Below is a small trained network, with its code and all its weights. Each question gives an input and a class and asks what happens when units are switched off, that is, made to give their printed mean instead of their output.

import numpy as np


def w(rows, s, z=0):
    codes = np.array(rows[::2]) - 128.0
    scale = np.full(codes.shape[1], s)
    scale[-1] = z or s
    return codes * scale


def norm(h):
    return h / np.sqrt((h * h).mean(-1, keepdims=True) + 1e-5)


def f(y):
    return np.maximum(y, 0)


def log_softmax(a):
    a = a - a.max(-1, keepdims=True)
    return a - np.log(np.exp(a).sum(-1, keepdims=True))


def net(x, mask):
    res = np.array(x, float).reshape(1, 3) / 4 @ E
    u = 0
    for l in range(4):
        y = f(norm(res) @ A[l][:, :-1].T + A[l][:, -1])
        res = res + np.where(mask[u : u + 6], y, B[l][:, -1]) @ B[l][:, :-1]
        u += 6
    return log_softmax(norm(res)[-1] @ U[:, :-1].T + U[:, -1])


A, B = {}, {}
E = w([
[118,62,126,177,162,179],'x0',
[114,113,211,141,64,136],'x1',
[171,154,182,112,254,134],'x2',
],0.0066)
A[0] = w([
[143,125,184,76,104,29,69],'0.n0',
[150,108,126,183,119,254,23],'0.n1',
[169,141,191,50,93,100,122],'0.n2',
[151,103,175,180,192,175,140],'0.n3',
[130,75,227,137,94,118,6],'0.n4',
[154,62,146,146,136,199,81],'0.n5',
],0.0072,0.0022)
B[0] = w([
[90,181,76,55,175,203,209],'0.n0',
[77,22,52,100,150,168,208],'0.n1',
[121,128,183,119,129,177,222],'0.n2',
[118,138,90,115,96,1,253],'0.n3',
[232,91,126,179,63,173,206],'0.n4',
[122,136,170,52,209,159,212],'0.n5',
],0.0072,0.0037)
A[1] = w([
[132,246,62,77,120,102,85],'1.n0',
[184,247,3,109,173,109,163],'1.n1',
[27,101,80,246,108,147,255],'1.n2',
[74,138,207,39,119,185,103],'1.n3',
[121,234,186,42,220,134,176],'1.n4',
[225,191,156,79,155,94,6],'1.n5',
],0.0048,0.00087)
B[1] = w([
[83,126,73,116,122,193,228],'1.n0',
[189,90,151,144,100,177,255],'1.n1',
[116,254,141,141,183,58,192],'1.n2',
[134,2,68,190,132,128,184],'1.n3',
[60,47,125,138,79,58,247],'1.n4',
[171,160,193,158,144,60,187],'1.n5',
],0.0065,0.0046)
A[2] = w([
[211,96,206,155,67,156,188],'2.n0',
[122,112,97,51,170,171,255],'2.n1',
[62,150,41,139,25,142,149],'2.n2',
[196,141,26,220,179,121,13],'2.n3',
[137,119,96,110,254,72,196],'2.n4',
[109,164,128,76,62,105,31],'2.n5',
],0.0065,0.00064)
B[2] = w([
[214,176,55,128,135,139,182],'2.n0',
[114,124,122,106,73,187,195],'2.n1',
[130,122,176,163,165,93,255],'2.n2',
[254,117,121,114,93,112,182],'2.n3',
[100,139,167,167,70,169,229],'2.n4',
[127,133,142,85,207,140,169],'2.n5',
],0.009,0.0062)
A[3] = w([
[153,148,57,214,96,181,141],'3.n0',
[163,159,118,125,97,94,10],'3.n1',
[133,159,185,255,155,33,99],'3.n2',
[75,161,71,168,94,63,67],'3.n3',
[80,27,93,197,163,182,134],'3.n4',
[121,139,168,46,101,171,177],'3.n5',
],0.0068,0.0014)
B[3] = w([
[161,141,186,147,137,138,230],'3.n0',
[87,49,210,141,91,160,161],'3.n1',
[67,131,172,143,197,70,234],'3.n2',
[70,85,196,180,131,50,161],'3.n3',
[2,244,37,41,138,99,254],'3.n4',
[82,147,2,58,217,159,193],'3.n5',
],0.006,0.0046)
U = w([
[42,89,8,33,125,188,43],'0',
[83,82,211,179,155,36,74],'1',
[254,62,105,157,70,188,249],'2',
],0.0083,0.00021)

Each question gives the input, the list of numbers given to net, and the class t.
The units are the neurons (one row each of A and B). Each row of codes is followed by its name. A weight is (code - 128) times the scale printed after its matrix; where a second scale follows, it is the last column's (A, B and U).
mask holds one flag per neuron, layer by layer. A switched-off neuron (its flag False) gives its mean, the last column of its row in B, instead of its output. The means were averaged over made-up inputs and are rounded, as every weight is.
A unit's drop is (log p(t) with every unit on - log p(t) with that unit switched off) / (log p(t) with every unit on - log p(t) with every unit switched off).
The circuit of an input: a set's keep is (log p(t) with only the set's units on - log p(t) with every unit switched off) / (log p(t) with every unit on - log p(t) with every unit switched off). Starting from the 12 units with the biggest drops (on a tie, the unit counted first), units are removed one at a time, each time the one whose removal leaves the highest keep (on an exact tie, the one counted first), for as long as the keep stays at least 0.8.
circuit, biggest first: the units of the circuit, biggest drop first
unit that matters most: the unit with the biggest drop
k most important neurons: the k neurons with the biggest drops, biggest first
k most important neurons of layer l: the k neurons of layer l with the biggest drops, biggest first
input [5,1,-6], class 1: circuit, biggest first	(1.n2; 2.n2)
input [0,-6,-6], class 1: 2 most important neurons of layer 1	(1.n2; 1.n3)
input [7,2,6], class 0: circuit, biggest first	(2.n2; 3.n4)
input [8,8,3], class 0: circuit, biggest first	(0.n1; 3.n4)
input [-4,0,4], class 0: 2 most important neurons	(0.n0; 2.n2)
input [-2,4,-3], class 2: circuit, biggest first	(0.n4; 2.n0)
input [-4,0,-5], class 1: circuit, biggest first	(2.n2)
input [1,-5,-3], class 2: circuit, biggest first	(2.n3; 1.n4)
input [0,-8,-7], class 2: circuit, biggest first	(2.n3; 1.n4; 3.n4)
input [-4,3,4], class 0: 3 most important neurons	(0.n0; 2.n2; 1.n4)
input [-8,8,6], class 0: 2 most important neurons of layer 1	(1.n1; 1.n4)
input [-8,-2,6], class 0: 3 most important neurons	(0.n0; 3.n5; 2.n2)
input [-6,7,-6], class 2: 3 most important neurons of layer 1	(1.n3; 1.n4; 1.n0)
input [6,5,5], class 0: 2 most important neurons	(0.n1; 0.n5)
input [0,8,4], class 2: circuit, biggest first	(0.n4)
input [8,8,5], class 0: 3 most important neurons	(0.n1; 0.n5; 3.n4)
input [-6,6,1], class 0: 3 most important neurons	(0.n0; 3.n5; 1.n1)
input [-1,5,-6], class 1: 2 most important neurons of layer 1	(1.n1; 1.n2)
input [5,-6,-5], class 2: 3 most important neurons of layer 1	(1.n4; 1.n2; 1.n0)
input [-2,2,-4], class 1: unit that matters most	2.n2
input [-6,7,6], class 2: 3 most important neurons	(0.n4; 2.n0; 2.n2)
input [-2,-4,-4], class 1: 3 most important neurons	(2.n2; 0.n5; 0.n0)
